Below is a small trained network, with its code and all its weights. Each question gives an input and a target symbol and asks what happens when units are switched off, that is, made to give their printed mean instead of their output.

import numpy as np


def w(rows, s, z=0):
    codes = np.array(rows[::2]) - 128.0
    scale = np.full(codes.shape[1], s)
    scale[-1] = z or s
    return codes * scale


def norm(h):
    return h / np.sqrt((h * h).mean(-1, keepdims=True) + 1e-5)


def softmax(a):
    e = np.exp(a - a.max(-1, keepdims=True))
    return e / e.sum(-1, keepdims=True)


def log_softmax(a):
    a = a - a.max(-1, keepdims=True)
    return a - np.log(np.exp(a).sum(-1, keepdims=True))


def net(x, mask):
    ids = ['Φαβγζμξπτω'.index(c) for c in x.split()]
    T = len(ids)
    res = E[ids] + P[:T]
    u = 0
    for l in range(3):
        r = norm(res)
        for j in range(3):
            rows = slice(2 * j, 2 * j + 2)
            q, k, v = (r @ M[l][rows].T for M in (Q, K, V))
            z = softmax(np.where(np.tri(T) > 0, q @ k.T / 2**0.5, -1e9)) @ v
            o = O[l][rows]
            res = res + np.where(mask[u + j], z, o[:, -1]) @ o[:, :-1]
        u += 3
    return log_softmax(norm(res)[-1] @ U[:, :-1].T + U[:, -1])


Q, K, V, O = {}, {}, {}, {}
E = w([
[157,85,101,143,132,143],'Φ',
[208,174,126,2,136,138],'α',
[111,140,107,153,106,131],'β',
[114,98,151,131,147,158],'γ',
[129,135,134,100,117,124],'ζ',
[180,163,122,223,198,150],'μ',
[125,117,111,135,166,116],'ξ',
[156,114,153,163,100,129],'π',
[129,133,130,100,123,122],'τ',
[129,136,130,100,125,121],'ω',
],0.008)
P = w([
[187,204,125,66,131,250],'0',
[128,156,135,127,128,169],'1',
[140,146,132,137,138,151],'2',
[140,139,134,128,133,137],'3',
[138,137,138,126,132,122],'4',
[135,132,143,122,135,109],'5',
[130,123,150,119,131,95],'6',
[125,122,152,118,128,88],'7',
[122,111,161,108,123,77],'8',
[122,98,166,103,117,66],'9',
[114,112,153,117,113,66],'10',
],0.0021)
Q[0] = w([
[117,153,109,156,132,139],'0.h1',
[103,132,137,117,87,131],'0.h1',
[138,101,124,130,159,114],'0.h2',
[163,134,173,10,126,96],'0.h2',
[121,100,119,152,75,131],'0.h3',
[134,110,96,165,172,147],'0.h3',
],0.012)
K[0] = w([
[100,106,105,187,129,86],'0.h1',
[139,134,103,113,255,157],'0.h1',
[54,203,89,161,83,111],'0.h2',
[166,184,102,121,154,236],'0.h2',
[108,95,74,183,61,67],'0.h3',
[155,103,85,195,164,157],'0.h3',
],0.0063)
V[0] = w([
[228,134,169,117,187,133],'0.h1',
[133,135,37,171,157,162],'0.h1',
[73,238,11,180,25,213],'0.h2',
[122,146,62,163,221,108],'0.h2',
[100,104,153,105,180,9],'0.h3',
[148,131,93,135,251,213],'0.h3',
],0.0029)
O[0] = w([
[110,162,54,202,161,79,119],'0.h1',
[162,104,163,61,224,117,178],'0.h1',
[16,251,92,167,25,206,255],'0.h2',
[75,153,95,128,210,159,146],'0.h2',
[136,202,94,167,80,223,68],'0.h3',
[102,131,167,54,16,82,157],'0.h3',
],0.0027,0.0034)
Q[1] = w([
[246,86,65,127,82,236],'1.h1',
[194,161,169,9,164,87],'1.h1',
[33,166,108,93,120,127],'1.h2',
[169,45,148,157,157,206],'1.h2',
[156,57,92,176,142,207],'1.h3',
[191,128,190,2,158,201],'1.h3',
],0.0062)
K[1] = w([
[253,103,47,149,66,191],'1.h1',
[174,229,139,44,126,173],'1.h1',
[169,142,151,158,178,208],'1.h2',
[85,83,112,92,165,23],'1.h2',
[63,160,140,211,92,6],'1.h3',
[195,147,144,87,169,57],'1.h3',
],0.0062)
V[1] = w([
[160,158,64,182,130,44],'1.h1',
[156,4,147,107,110,35],'1.h1',
[180,134,149,149,164,237],'1.h2',
[176,137,113,104,119,45],'1.h2',
[124,71,10,80,115,160],'1.h3',
[45,200,197,163,136,9],'1.h3',
],0.0027)
O[1] = w([
[119,130,209,66,85,212,97],'1.h1',
[36,254,100,130,85,166,5],'1.h1',
[224,187,162,214,132,156,133],'1.h2',
[131,49,170,127,158,99,55],'1.h2',
[168,71,77,92,154,199,155],'1.h3',
[77,213,225,30,175,60,164],'1.h3',
],0.0026,0.002)
Q[2] = w([
[99,135,159,130,128,34],'2.h1',
[73,80,114,213,109,83],'2.h1',
[81,70,140,254,182,105],'2.h2',
[130,152,54,134,107,18],'2.h2',
[187,56,138,52,95,89],'2.h3',
[122,149,31,105,150,32],'2.h3',
],0.0069)
K[2] = w([
[156,132,195,94,77,163],'2.h1',
[106,128,222,163,87,104],'2.h1',
[2,159,163,117,98,108],'2.h2',
[118,120,181,69,116,246],'2.h2',
[142,171,118,66,67,217],'2.h3',
[213,88,169,103,229,167],'2.h3',
],0.0065)
V[2] = w([
[165,161,76,42,140,189],'2.h1',
[91,195,109,103,145,12],'2.h1',
[166,115,71,150,185,67],'2.h2',
[142,68,222,119,150,255],'2.h2',
[107,77,68,116,131,21],'2.h3',
[161,85,167,103,126,217],'2.h3',
],0.0031)
O[2] = w([
[27,118,165,226,110,67,175],'2.h1',
[157,45,119,193,161,173,112],'2.h1',
[94,196,69,186,84,125,6],'2.h2',
[81,78,229,141,129,252,120],'2.h2',
[116,143,161,80,50,167,90],'2.h3',
[146,49,161,97,199,98,114],'2.h3',
],0.0028,0.0012)
U = w([
[154,41,31,146,111,201,165],'Φ',
[121,116,125,139,113,89,3],'α',
[55,237,111,151,55,180,187],'β',
[85,61,233,114,159,208,149],'γ',
[186,106,216,165,44,71,206],'ζ',
[170,189,139,200,199,144,161],'μ',
[70,124,67,82,254,76,91],'ξ',
[209,175,124,9,135,152,173],'π',
[119,104,139,93,79,56,60],'τ',
[122,120,144,110,101,75,14],'ω',
],0.007,0.0026)

Each question gives the input, a string of symbols that net reads in full, and the target symbol t.
The units are the heads (2 rows each of Q, K, V and O). Each row of codes is followed by its name. A weight is (code - 128) times the scale printed after its matrix; where a second scale follows, it is the last column's (O and U).
mask holds one flag per head, layer by layer. A switched-off head (its flag False) gives its mean, the last column of its rows in O, instead of its output. The means were averaged over made-up inputs and are rounded, as every weight is.
A unit's drop is (log p(t) with every unit on - log p(t) with that unit switched off) / (log p(t) with every unit on - log p(t) with every unit switched off).
The circuit of an input: a set's keep is (log p(t) with only the set's units on - log p(t) with every unit switched off) / (log p(t) with every unit on - log p(t) with every unit switched off). Starting from all 9 units, units are removed one at a time, each time the one whose removal leaves the highest keep (on an exact tie, the one counted first), for as long as the keep stays at least 0.8.
circuit, biggest first: the units of the circuit, biggest drop first
most important unit: the unit with the biggest drop
which heads matter: for each layer, one digit per head in row order, 1 if its drop is at least 0.15 and else 0, layers parted by /
input Φ β α β β β ω, target Φ: circuit, biggest first	[1.h3]
input γ τ τ, target γ: which heads matter	001 / 100 / 010
input ζ β β Φ β β β π β, target π: circuit, biggest first	[2.h1, 0.h3, 1.h1, 0.h1]
input ξ γ ξ β μ τ ω, target ξ: which heads matter	010 / 000 / 100
input μ τ π γ β τ Φ β Φ π β, target Φ: circuit, biggest first	[1.h3, 0.h2, 2.h1]
input Φ μ γ ξ γ β ξ Φ ξ τ, target Φ: circuit, biggest first	[1.h3, 0.h3]
input τ ω ξ β ξ β Φ β, target Φ: circuit, biggest first	[1.h3, 0.h2]
input β β Φ ξ β α π ξ β, target ξ: circuit, biggest first	[0.h2, 0.h3]
input ξ ξ ξ β ξ, target β: which heads matter	011 / 000 / 011
input β ξ Φ β ζ, target β: which heads matter	010 / 000 / 000
input β ξ ω ξ γ β β τ, target β: which heads matter	010 / 000 / 000
input ζ ζ ζ, target ζ: circuit, biggest first	[0.h2, 2.h1]
input ξ π β γ μ γ τ, target ξ: which heads matter	011 / 000 / 100
input γ ω ξ ξ β γ Φ π ξ γ ξ, target γ: circuit, biggest first	[2.h2]
input γ β μ ξ β α β γ β, target γ: circuit, biggest first	[2.h2, 0.h2]
input β β ξ γ β Φ β β β β γ, target β: circuit, biggest first	[0.h2, 2.h3]
input Φ τ ξ γ β ζ β ξ β ζ, target Φ: circuit, biggest first	[1.h3, 0.h3]
input β ξ μ ξ τ β γ τ β, target γ: which heads matter	011 / 100 / 010
input β Φ β β μ ξ Φ, target β: which heads matter	011 / 101 / 100
input β β ξ γ ξ γ, target ξ: most important unit	0.h2
input ξ β γ μ τ, target ξ: which heads matter	010 / 000 / 100
input β β β π ξ β π β Φ γ ξ, target β: which heads matter	011 / 000 / 000
